.25 .04 -.35
-.33 .06 .07
.35 .30 .50
->
-.33 .06 .07
.35 .30 .50

.10 -.25 .01 -.29 -.29
.11 -.29 .27 -.61 -.48
.30 -.45 -.16 -.15 -.45
.04 .04 -.14 .33 .13
->
.11 -.29 .27
.30 -.45 -.16

.19 -.18 .32 .21
-.06 -.15 .37 .18
-.53 -.02 -.35 -.31
-.13 -.11 .08 -.22
->
-.06 -.15 .37
-.53 -.02 -.35

-.02 -.53 .01
.16 -.01 .01
-.06 -.08 .00
-.02 -.47 .01
->
.16 -.01 .01
-.06 -.08 .00

-.27 -.21 -.09 -.48
.07 -.08 .17 .18
-.13 -.12 -.14 -.36
-.16 .16 -.07 .10
.32 .06 .12 .29
->
.07 -.08 .17
-.13 -.12 -.14

.13 .11 .07
-.55 -.19 -.07
.03 -.17 .30
->
-.55 -.19 -.07
.03 -.17 .30

-.07 .04 .04 .11
.41 -.48 .17 -.41
.06 -.03 -.08 -.09
.17 -.13 -.02 -.18
->
.41 -.48 .17
.06 -.03 -.08
---
.03 -.03 .09 -.13 -.06 -.07 .21 .13 -.02 -.03 .00 .04 .30
-.15 .07 -.23 -.01 -.04 -.05 .08 .08 .18 -.08 -.08 .06 -.04
-.06 .14 -.36 -.12 -.09 .02 .10 -.16 -.08 -.02 -.15 .05 .10
.15 .14 .47 -.22 -.02 -.12 .18 -.18 -.07 .18 .19 .14 .00
->
-.15 .07 -.23 -.01 -.04 -.05 .08 .08 .18 -.08 -.08 .06 -.04
-.06 .14 -.36 -.12 -.09 .02 .10 -.16 -.08 -.02 -.15 .05 .10
.03 -.03 .09 -.13 -.06 -.07 .21 .13 -.02 -.03 .00 .04 .30
.15 .14 .47 -.22 -.02 -.12 .18 -.18 -.07 .18 .19 .14 .00

.11 -.21 -.20 .17 .13
-.27 .05 -.09 .12 -.15
.19 -.20 -.08 .34 -.13
.00 .00 .01 -.01 -.01
.45 .38 -.23 .05 .31
-.33 .50 .48 -.07 .01
.01 .01 -.01 .01 -.01
->
-.33 .50 .48 -.07 .01
-.27 .05 -.09 .12 -.15
.00 .00 .01 -.01 -.01
.01 .01 -.01 .01 -.01
.11 -.21 -.20 .17 .13
.19 -.20 -.08 .34 -.13
.45 .38 -.23 .05 .31

-.11 -.58 -.49 -.29 .40 -.60 .41
-.22 .08 -.04 -.03 -.06 .20 .00
->
-.22 .08 -.04 -.03 -.06 .20 .00
-.11 -.58 -.49 -.29 .40 -.60 .41

.34 -.04 .03 -.15 -.28 -.03 -.12 -.15 .13 .05 -.13 .06
-.13 -.11 -.07 -.12 .12 .00 -.25 -.17 .00 -.11 .01 -.05
.22 .13 -.12 .09 -.12 -.15 -.06 .15 .22 -.20 .22 -.11
.49 .37 .25 .13 -.11 .12 .13 -.15 -.05 -.14 .17 -.04
.05 -.18 -.14 .00 -.11 -.01 -.09 .08 -.06 .25 .05 .03
-.42 .03 .37 .10 .39 -.10 .05 -.14 .00 .05 .16 -.07
.07 .21 .04 .17 .27 .03 .11 .28 .00 -.08 -.16 .03
->
-.42 .03 .37 .10 .39 -.10 .05 -.14 .00 .05 .16 -.07
-.13 -.11 -.07 -.12 .12 .00 -.25 -.17 .00 -.11 .01 -.05
.05 -.18 -.14 .00 -.11 -.01 -.09 .08 -.06 .25 .05 .03
.07 .21 .04 .17 .27 .03 .11 .28 .00 -.08 -.16 .03
.22 .13 -.12 .09 -.12 -.15 -.06 .15 .22 -.20 .22 -.11
.34 -.04 .03 -.15 -.28 -.03 -.12 -.15 .13 .05 -.13 .06
.49 .37 .25 .13 -.11 .12 .13 -.15 -.05 -.14 .17 -.04

-.33 -.03 -.17 -.21 .22
-.50 .04 .25 -.06 .11
-.03 .10 .00 -.39 .18
->
-.50 .04 .25 -.06 .11
-.33 -.03 -.17 -.21 .22
-.03 .10 .00 -.39 .18

.21 .11 .17 .23 -.05 .16 -.16 .18 .14 -.01 .30 .15 -.06
-.36 .27 .19 -.37 -.04 .18 .02 -.35 .26 .01 -.40 -.28 -.01
.44 -.08 -.03 .51 -.12 -.13 -.15 .36 -.09 -.02 .44 .28 -.08
-.27 .44 .34 -.26 -.08 .23 -.12 -.20 .40 -.06 -.27 -.09 -.10
->
-.36 .27 .19 -.37 -.04 .18 .02 -.35 .26 .01 -.40 -.28 -.01
-.27 .44 .34 -.26 -.08 .23 -.12 -.20 .40 -.06 -.27 -.09 -.10
.21 .11 .17 .23 -.05 .16 -.16 .18 .14 -.01 .30 .15 -.06
.44 -.08 -.03 .51 -.12 -.13 -.15 .36 -.09 -.02 .44 .28 -.08

.38 -.28 .22
.07 -.09 .18
.01 -.05 .00
-.37 -.02 .08
-.35 -.16 .15
.13 -.20 .16
.17 -.03 .05
.63 -.03 .00
-.17 -.02 .13
-.01 -.42 .11
-.16 -.15 -.19
->
-.37 -.02 .08
-.35 -.16 .15
-.17 -.02 .13
-.16 -.15 -.19
-.01 -.42 .11
.01 -.05 .00
.07 -.09 .18
.13 -.20 .16
.17 -.03 .05
.38 -.28 .22
.63 -.03 .00

-.27 .14 .32 -.49
.06 -.33 -.52 .38
-.39 .17 .26 -.50
->
-.39 .17 .26 -.50
-.27 .14 .32 -.49
.06 -.33 -.52 .38

.12 -.06 -.26 .00
-.02 .00 -.45 .13
.09 -.06 -.41 -.56
.02 .00 -.01 -.31
.00 .12 -.44 .09
.15 .00 .19 -.27
->
-.02 .00 -.45 .13
.00 .12 -.44 .09
.02 .00 -.01 -.31
.09 -.06 -.41 -.56
.12 -.06 -.26 .00
.15 .00 .19 -.27
